Below is a small trained network, with its code and all its weights. Each question gives an input and a class and asks what happens when units are switched off, that is, made to give their printed mean instead of their output.

import numpy as np


def w(rows, s, z=0):
    codes = np.array(rows[::2]) - 128.0
    scale = np.full(codes.shape[1], s)
    scale[-1] = z or s
    return codes * scale


def f(y):
    return y / 2 * (1 + np.tanh(0.7978845608 * (y + 0.044715 * y**3)))


def log_softmax(a):
    a = a - a.max(-1, keepdims=True)
    return a - np.log(np.exp(a).sum(-1, keepdims=True))


def net(x, mask):
    res = np.array(x, float).reshape(1, 6) / 4 @ E
    y = f(res @ A[0][:, :-1].T + A[0][:, -1])
    res = res + np.where(mask, y, B[0][:, -1]) @ B[0][:, :-1]
    return log_softmax(res[-1] @ U[:, :-1].T + U[:, -1])


A, B = {}, {}
E = w([
[26,159,171,80,163,141,148,119,244,191,73],'x0',
[153,93,132,147,83,123,79,205,199,128,145],'x1',
[149,135,107,115,137,143,124,124,139,134,123],'x2',
[103,166,141,117,172,133,55,144,103,163,188],'x3',
[85,157,131,173,172,223,120,166,107,4,115],'x4',
[126,144,87,133,133,32,76,141,80,102,25],'x5',
],0.012)
A[0] = w([
[124,148,101,86,170,51,129,144,105,111,44,13],'N1',
[108,136,157,129,116,175,187,115,131,140,201,2],'N2',
[111,74,148,190,91,119,65,255,216,134,131,13],'N3',
[75,159,170,107,146,100,55,191,81,148,158,171],'N4',
[105,93,113,176,48,90,227,139,164,73,58,168],'N5',
[48,166,141,96,134,139,169,35,54,135,122,39],'N6',
[98,167,117,152,150,36,22,171,116,64,47,86],'N7',
[73,106,147,207,164,222,122,175,124,72,108,87],'N8',
[115,177,79,191,154,175,87,121,130,74,66,62],'N9',
[53,164,188,46,143,153,137,153,185,160,48,10],'N10',
],0.0086,0.0063)
B[0] = w([
[112,143,137,87,105,119,174,180,191,83,248,182],'N1',
[135,106,108,47,82,129,150,180,190,99,224,157],'N2',
[147,55,14,29,236,117,188,125,61,97,47,217],'N3',
[122,226,137,121,142,217,168,62,90,244,130,203],'N4',
[121,212,108,131,135,254,56,60,142,165,122,231],'N5',
[102,60,42,51,234,113,158,131,97,107,54,183],'N6',
[132,108,134,126,99,169,185,148,171,117,226,249],'N7',
[129,81,157,120,115,65,90,15,186,151,146,234],'N8',
[112,92,78,144,94,70,115,65,131,161,124,202],'N9',
[242,107,236,166,101,124,92,113,11,66,174,229],'N10',
],0.0088,0.012)
U = w([
[111,111,157,97,114,160,188,171,183,85,192,87],'0',
[133,98,87,96,194,123,161,134,85,95,75,108],'1',
[203,108,189,172,96,131,90,125,10,68,148,99],'2',
[121,128,155,146,137,141,140,122,136,143,115,252],'3',
[124,190,129,121,128,215,107,90,124,177,116,80],'4',
[118,91,151,111,83,23,101,62,163,189,117,115],'5',
[97,142,169,164,109,128,112,138,124,140,88,150],'6',
[52,139,159,145,107,104,106,201,127,117,78,101],'7',
],0.013,0.024)

Each question gives the input, the list of numbers given to net, and the class t.
The units are the neurons (one row each of A and B). Each row of codes is followed by its name. A weight is (code - 128) times the scale printed after its matrix; where a second scale follows, it is the last column's (A, B and U).
mask holds one flag per neuron, in row order. A switched-off neuron (its flag False) gives its mean, the last column of its row in B, instead of its output. The means were averaged over made-up inputs and are rounded, as every weight is.
A unit's drop is (log p(t) with every unit on - log p(t) with that unit switched off) / (log p(t) with every unit on - log p(t) with every unit switched off).
The circuit of an input: a set's keep is (log p(t) with only the set's units on - log p(t) with every unit switched off) / (log p(t) with every unit on - log p(t) with every unit switched off). Starting from all 10 units, units are removed one at a time, each time the one whose removal leaves the highest keep (on an exact tie, the one counted first), for as long as the keep stays at least 0.8.
units of the circuit, in order: the units of the circuit, biggest drop first
most important unit: the unit with the biggest drop
k most important neurons: the k neurons with the biggest drops, biggest first
drop of u: that unit's drop, to one decimal
input [-6,-8,7,-5,2,-2], class 1: most important unit	N10
input [-3,3,3,-7,1,-6], class 4: 4 most important neurons	(N5, N7, N1, N10)
input [8,7,1,4,-5,4], class 2: 2 most important neurons	(N10, N6)
input [2,0,-4,-6,-1,-5], class 4: 3 most important neurons	(N5, N7, N1)
input [-5,-3,-2,-5,-6,8], class 0: units of the circuit, in order	(N1, N7)
input [1,4,-6,-3,-2,7], class 0: 2 most important neurons	(N7, N1)
input [-7,-8,-1,7,-4,1], class 1: 3 most important neurons	(N6, N10, N5)
input [-6,-5,7,-6,-2,-3], class 3: 3 most important neurons	(N10, N3, N4)
input [4,8,1,7,6,-3], class 1: 2 most important neurons	(N3, N5)
input [6,4,3,5,-3,-2], class 2: 2 most important neurons	(N10, N5)
input [-6,-8,-6,5,5,3], class 1: 2 most important neurons	(N6, N10)
input [2,-4,0,-3,6,0], class 5: units of the circuit, in order	(N8, N9)
input [6,-5,-4,1,-7,7], class 0: units of the circuit, in order	(N1, N8)
input [3,4,6,3,-8,-8], class 0: units of the circuit, in order	(N2)
input [4,6,-1,8,4,6], class 4: 4 most important neurons	(N4, N6, N7, N2)
input [5,-1,-4,-8,-2,-6], class 4: 3 most important neurons	(N5, N7, N1)
input [6,-1,-1,6,-4,6], class 0: units of the circuit, in order	(N1, N7)
input [4,-6,1,-5,6,6], class 0: 4 most important neurons	(N1, N7, N3, N4)
input [-2,7,6,-6,4,4], class 1: 2 most important neurons	(N3, N4)
input [-7,4,7,8,-2,5], class 4: units of the circuit, in order	(N4)
input [0,5,-7,-8,-6,2], class 4: drop of N5	0.8
input [3,6,5,1,3,2], class 1: drop of N3	1.3
input [-2,-8,2,7,-6,-3], class 1: drop of N6	1.0
